Below is a small trained network, with its code and all its weights. Each question gives an input and a target symbol and asks what happens when units are switched off, that is, made to give their printed mean instead of their output.

import numpy as np


def w(rows, s, z=0):
    codes = np.array(rows[::2]) - 128.0
    scale = np.full(codes.shape[1], s)
    scale[-1] = z or s
    return codes * scale


def f(y):
    return y / 2 * (1 + np.tanh(0.7978845608 * (y + 0.044715 * y**3)))


def softmax(a):
    e = np.exp(a - a.max(-1, keepdims=True))
    return e / e.sum(-1, keepdims=True)


def log_softmax(a):
    a = a - a.max(-1, keepdims=True)
    return a - np.log(np.exp(a).sum(-1, keepdims=True))


def net(x, mask):
    ids = ['ΔΦΨημσω'.index(c) for c in x.split()]
    T = len(ids)
    res = E[ids] + P[:T]
    u = 0
    for l in range(2):
        r = res
        for j in range(2):
            rows = slice(4 * j, 4 * j + 4)
            q, k, v = (r @ M[l][rows].T for M in (Q, K, V))
            z = softmax(np.where(np.tri(T) > 0, q @ k.T / 4**0.5, -1e9)) @ v
            o = O[l][rows]
            res = res + np.where(mask[u + j], z, o[:, -1]) @ o[:, :-1]
        u += 2
        y = f(res @ A[l][:, :-1].T + A[l][:, -1])
        res = res + np.where(mask[u : u + 8], y, B[l][:, -1]) @ B[l][:, :-1]
        u += 8
    return log_softmax(res[-1] @ U[:, :-1].T + U[:, -1])


Q, K, V, O, A, B = {}, {}, {}, {}, {}, {}
E = w([
[138,184,195,124,85,144,95,40,125,254,235],'Δ',
[17,70,192,225,102,65,17,19,158,60,67],'Φ',
[105,241,98,54,50,242,213,141,234,65,97],'Ψ',
[25,122,33,85,171,135,105,157,95,162,196],'η',
[141,163,188,72,201,72,193,175,112,222,121],'μ',
[168,115,45,51,202,224,141,18,94,217,172],'σ',
[193,173,102,73,218,124,61,166,178,150,118],'ω',
],0.0065)
P = w([
[119,62,135,183,39,138,131,252,44,145,113],'0',
[127,108,67,66,254,139,190,74,153,174,99],'1',
[140,149,44,95,222,126,146,62,205,178,120],'2',
[127,161,64,105,189,145,132,80,224,159,137],'3',
[125,184,72,113,185,168,110,79,229,168,132],'4',
[120,196,114,101,170,183,93,78,220,138,160],'5',
[103,211,129,97,158,192,83,81,210,148,146],'6',
[90,215,139,109,151,208,71,69,191,151,154],'7',
[77,214,149,94,146,212,54,65,199,149,174],'8',
],0.0039)
Q[0] = w([
[97,200,120,110,160,214,12,2,231,137,180],'L0H1',
[100,211,118,95,187,206,10,9,241,168,171],'L0H1',
[110,215,130,101,182,206,11,12,248,154,162],'L0H1',
[113,167,96,157,111,202,20,10,195,118,174],'L0H1',
[84,113,191,201,33,119,87,81,148,56,120],'L0H2',
[119,91,179,197,27,128,101,106,129,48,102],'L0H2',
[108,188,51,60,241,173,136,121,193,151,91],'L0H2',
[93,133,149,186,57,145,87,103,154,43,96],'L0H2',
],0.0058)
K[0] = w([
[46,81,180,200,199,20,27,6,233,49,30],'L0H1',
[55,92,172,184,226,17,41,9,231,86,47],'L0H1',
[61,106,169,179,223,17,52,12,244,70,29],'L0H1',
[2,73,186,217,112,48,33,4,223,10,14],'L0H1',
[119,55,164,178,158,30,38,76,128,164,147],'L0H2',
[159,51,142,176,193,45,34,97,82,180,125],'L0H2',
[86,165,130,140,25,184,170,187,140,35,57],'L0H2',
[109,59,158,195,154,67,40,90,103,126,86],'L0H2',
],0.0055)
V[0] = w([
[94,75,174,201,87,57,111,161,99,16,44],'L0H1',
[47,22,225,217,99,19,81,95,81,122,125],'L0H1',
[192,199,66,43,184,206,126,116,197,188,161],'L0H1',
[58,49,187,212,156,71,56,45,196,43,60],'L0H1',
[187,114,112,65,178,101,133,145,42,255,251],'L0H2',
[70,175,192,184,58,161,155,65,220,52,75],'L0H2',
[51,22,174,202,69,84,83,70,26,182,188],'L0H2',
[167,55,154,215,153,49,94,176,103,64,40],'L0H2',
],0.0049)
O[0] = w([
[167,121,124,202,109,38,192,186,130,50,142,76],'L0H1',
[155,176,132,212,110,60,196,140,106,141,222,84],'L0H1',
[94,108,127,44,164,212,51,43,169,149,44,207],'L0H1',
[138,176,98,169,121,66,197,80,146,74,185,175],'L0H1',
[204,114,64,112,153,154,163,194,49,252,205,116],'L0H2',
[73,192,237,171,76,144,131,50,196,34,122,146],'L0H2',
[86,64,134,183,79,173,53,145,26,152,208,3],'L0H2',
[155,37,138,120,152,69,24,155,112,54,79,38],'L0H2',
],0.0046,0.0051)
A[0] = w([
[57,126,174,182,107,57,177,86,162,55,142,223],'L0N1',
[70,110,54,18,254,216,67,37,143,219,80,240],'L0N2',
[115,14,162,157,90,82,129,219,43,99,118,129],'L0N3',
[116,30,48,56,219,165,85,112,94,189,80,177],'L0N4',
[31,157,42,73,81,222,174,121,120,147,136,251],'L0N5',
[219,214,141,105,165,77,214,171,165,193,165,227],'L0N6',
[62,135,207,163,89,88,152,70,161,69,136,230],'L0N7',
[116,172,218,180,29,98,162,42,113,215,199,169],'L0N8',
],0.0047,0.0027)
B[0] = w([
[127,136,77,138,85,116,98,69,107,34,142,151],'L0N1',
[58,138,147,158,217,212,67,87,193,132,167,251],'L0N2',
[185,83,133,159,156,65,208,220,12,70,182,126],'L0N3',
[134,119,132,191,201,178,43,157,191,118,200,181],'L0N4',
[3,141,103,107,90,223,169,131,172,103,142,178],'L0N5',
[173,223,165,146,163,121,196,156,202,191,126,162],'L0N6',
[101,127,103,154,79,121,80,84,99,27,110,150],'L0N7',
[165,154,156,236,57,152,122,38,150,150,158,144],'L0N8',
],0.0041,0.018)
Q[1] = w([
[129,61,172,43,77,154,105,254,14,169,77],'L1H1',
[97,155,123,146,84,159,114,13,172,13,115],'L1H1',
[190,141,138,185,130,71,132,249,137,86,146],'L1H1',
[173,83,211,93,62,109,100,238,71,94,97],'L1H1',
[162,124,80,174,85,68,162,97,117,88,105],'L1H2',
[166,130,60,138,93,112,193,140,114,164,139],'L1H2',
[80,142,185,113,166,169,91,112,156,102,141],'L1H2',
[76,231,183,187,91,116,157,75,237,159,223],'L1H2',
],0.0048)
K[1] = w([
[112,158,141,92,142,169,148,50,213,131,112],'L1H1',
[84,46,254,122,88,141,110,167,9,179,148],'L1H1',
[189,201,131,89,198,51,196,225,199,162,233],'L1H1',
[108,188,168,73,206,204,164,83,231,166,120],'L1H1',
[75,148,199,101,113,192,86,170,142,164,123],'L1H2',
[79,225,86,89,115,165,183,124,204,118,123],'L1H2',
[205,37,95,218,85,69,83,146,44,106,138],'L1H2',
[101,140,96,156,18,167,116,140,115,45,105],'L1H2',
],0.0046)
V[1] = w([
[104,169,21,81,219,165,144,202,178,132,100],'L1H1',
[217,178,105,113,211,45,145,215,191,75,61],'L1H1',
[164,127,232,106,158,166,45,58,210,131,64],'L1H1',
[244,189,254,135,102,50,239,193,102,206,145],'L1H1',
[132,98,226,182,54,85,54,64,138,60,68],'L1H2',
[156,193,246,56,74,177,219,154,172,161,53],'L1H2',
[150,56,165,185,143,91,46,163,77,100,125],'L1H2',
[36,145,70,99,65,121,162,141,158,41,54],'L1H2',
],0.0052)
O[1] = w([
[110,130,70,191,156,138,126,211,157,87,165,196],'L1H1',
[38,186,207,215,121,23,116,226,255,151,138,93],'L1H1',
[229,28,201,203,46,228,170,106,223,94,107,151],'L1H1',
[102,164,216,70,245,42,212,121,174,192,216,1],'L1H1',
[97,50,219,137,107,156,142,90,142,229,36,80],'L1H2',
[213,158,168,29,98,125,89,111,242,161,254,110],'L1H2',
[38,75,191,234,191,183,175,205,117,135,52,64],'L1H2',
[63,165,120,72,18,104,10,148,160,212,69,158],'L1H2',
],0.0049,0.0054)
A[1] = w([
[42,85,195,88,142,123,141,110,85,189,7,94],'L1N1',
[107,88,159,184,117,147,105,253,180,97,122,178],'L1N2',
[115,47,99,163,174,176,108,205,134,121,189,192],'L1N3',
[190,129,140,214,130,109,235,105,105,94,93,117],'L1N4',
[139,135,140,80,75,167,50,118,158,213,72,150],'L1N5',
[56,135,211,72,122,85,103,128,142,105,113,127],'L1N6',
[183,62,75,150,139,168,144,130,80,42,112,4],'L1N7',
[215,139,98,93,64,171,113,99,115,84,98,106],'L1N8',
],0.0053,0.004)
B[1] = w([
[209,196,134,42,16,4,32,80,214,25,242,151],'L1N1',
[155,126,137,137,78,192,227,15,192,250,31,193],'L1N2',
[163,208,174,185,26,86,155,69,204,127,99,255],'L1N3',
[202,4,190,199,229,243,249,128,72,40,167,154],'L1N4',
[104,45,151,108,125,153,57,218,36,88,148,253],'L1N5',
[219,60,157,74,192,159,156,108,75,95,209,148],'L1N6',
[146,151,230,173,97,83,79,226,135,30,222,156],'L1N7',
[90,52,200,104,189,140,85,236,92,166,184,217],'L1N8',
],0.0042,0.0094)
U = w([
[16,168,2,157,164,104,84,188,31,173,61,219],'Δ',
[69,143,245,120,192,94,145,224,156,119,233,73],'Φ',
[164,117,180,156,150,156,135,161,92,20,172,2],'Ψ',
[79,71,171,92,108,127,64,181,110,190,102,227],'η',
[115,103,202,245,95,183,173,108,185,227,18,179],'μ',
[206,211,86,51,43,51,92,59,194,89,162,1],'σ',
[218,38,106,58,192,185,205,54,68,160,114,145],'ω',
],0.0043,0.0023)

Each question gives the input, a string of symbols that net reads in full, and the target symbol t.
The units are the heads (4 rows each of Q, K, V and O) and the neurons (one row each of A and B). Each row of codes is followed by its name. A weight is (code - 128) times the scale printed after its matrix; where a second scale follows, it is the last column's (O, A, B and U).
mask holds one flag per unit, layer by layer, with each layer's heads first. A switched-off unit (its flag False) gives its mean, the last column of its rows in O or B, instead of its output. The means were averaged over made-up inputs and are rounded, as every weight is.
A unit's drop is (log p(t) with every unit on - log p(t) with that unit switched off) / (log p(t) with every unit on - log p(t) with every unit switched off).
The circuit of an input: a set's keep is (log p(t) with only the set's units on - log p(t) with every unit switched off) / (log p(t) with every unit on - log p(t) with every unit switched off). Starting from the 12 units with the biggest drops (on a tie, the unit counted first), units are removed one at a time, each time the one whose removal leaves the highest keep (on an exact tie, the one counted first), for as long as the keep stays at least 0.8.
circuit, biggest first: the units of the circuit, biggest drop first
top k neurons: the k neurons with the biggest drops, biggest first
top k neurons in layer l: the k neurons of layer l with the biggest drops, biggest first
drop of u: that unit's drop, to one decimal
input Δ η ω σ Φ, target Ψ: top 2 neurons => L0N5, L1N7
input ω Ψ ω μ, target μ: circuit, biggest first => L0H1, L1H1, L1N2
input Ψ ω ω ω ω ω σ, target η: top 2 neurons => L1N5, L0N2
input η Ψ Φ ω ω ω σ Φ ω, target Δ: circuit, biggest first => L0H2, L1H1, L1H2, L0N3
input Φ ω μ σ ω Δ μ Ψ, target σ: top 2 neurons => L0N2, L0N3
input μ ω ω ω Ψ ω Ψ, target Φ: top neuron => L0N2
input Φ ω Ψ ω ω Ψ σ, target σ: circuit, biggest first => L0N2, L0H1, L1H2
input μ Ψ Φ, target σ: circuit, biggest first => L0N2, L0H1, L1H2
input Δ ω η ω μ σ σ, target ω: circuit, biggest first => L1H1, L0H2
input Δ η ω ω Ψ, target ω: circuit, biggest first => L1H1, L0H2, L0H1
input Ψ ω ω Φ, target σ: circuit, biggest first => L0H1, L0N2, L1H2
input Δ Ψ η Ψ σ Ψ, target ω: circuit, biggest first => L1H1, L0H1, L0H2
input Ψ Δ Ψ Ψ Φ Δ Δ Ψ Ψ, target σ: top 2 neurons => L0N2, L0N4
input Ψ η ω σ ω, target η: top 2 neurons => L1N5, L0N2
input ω σ σ μ ω μ σ σ, target μ: top 2 neurons in layer 1 => L1N3, L1N2
input η ω Φ, target Ψ: top 3 neurons => L0N5, L0N2, L1N4
input Φ Φ Δ ω Δ η ω, target σ: top 3 neurons => L1N1, L0N3, L0N2
input Φ Δ μ, target η: top 2 neurons => L1N1, L1N5
input σ μ Ψ σ Φ Δ Δ, target σ: top 2 neurons => L0N2, L0N5
input Φ ω η η ω η Ψ σ, target σ: top neuron in layer 0 => L0N2
input Δ Δ ω η, target ω: top neuron => L0N8
input Ψ σ ω ω Φ ω, target σ: top 3 neurons in layer 0 => L0N2, L0N5, L0N4
input Φ ω η ω Ψ η σ μ, target σ: top 2 neurons in layer 1 => L1N1, L1N8
input Δ η Ψ Ψ σ, target ω: drop of L1H1 => 0.9
input η ω μ σ Ψ, target Δ: drop of L1H1 => 0.4
input ω ω σ Δ ω ω Ψ Δ, target μ: drop of L1H1 => 0.7
input ω Δ ω ω η ω σ η, target μ: drop of L0H2 => 0.2
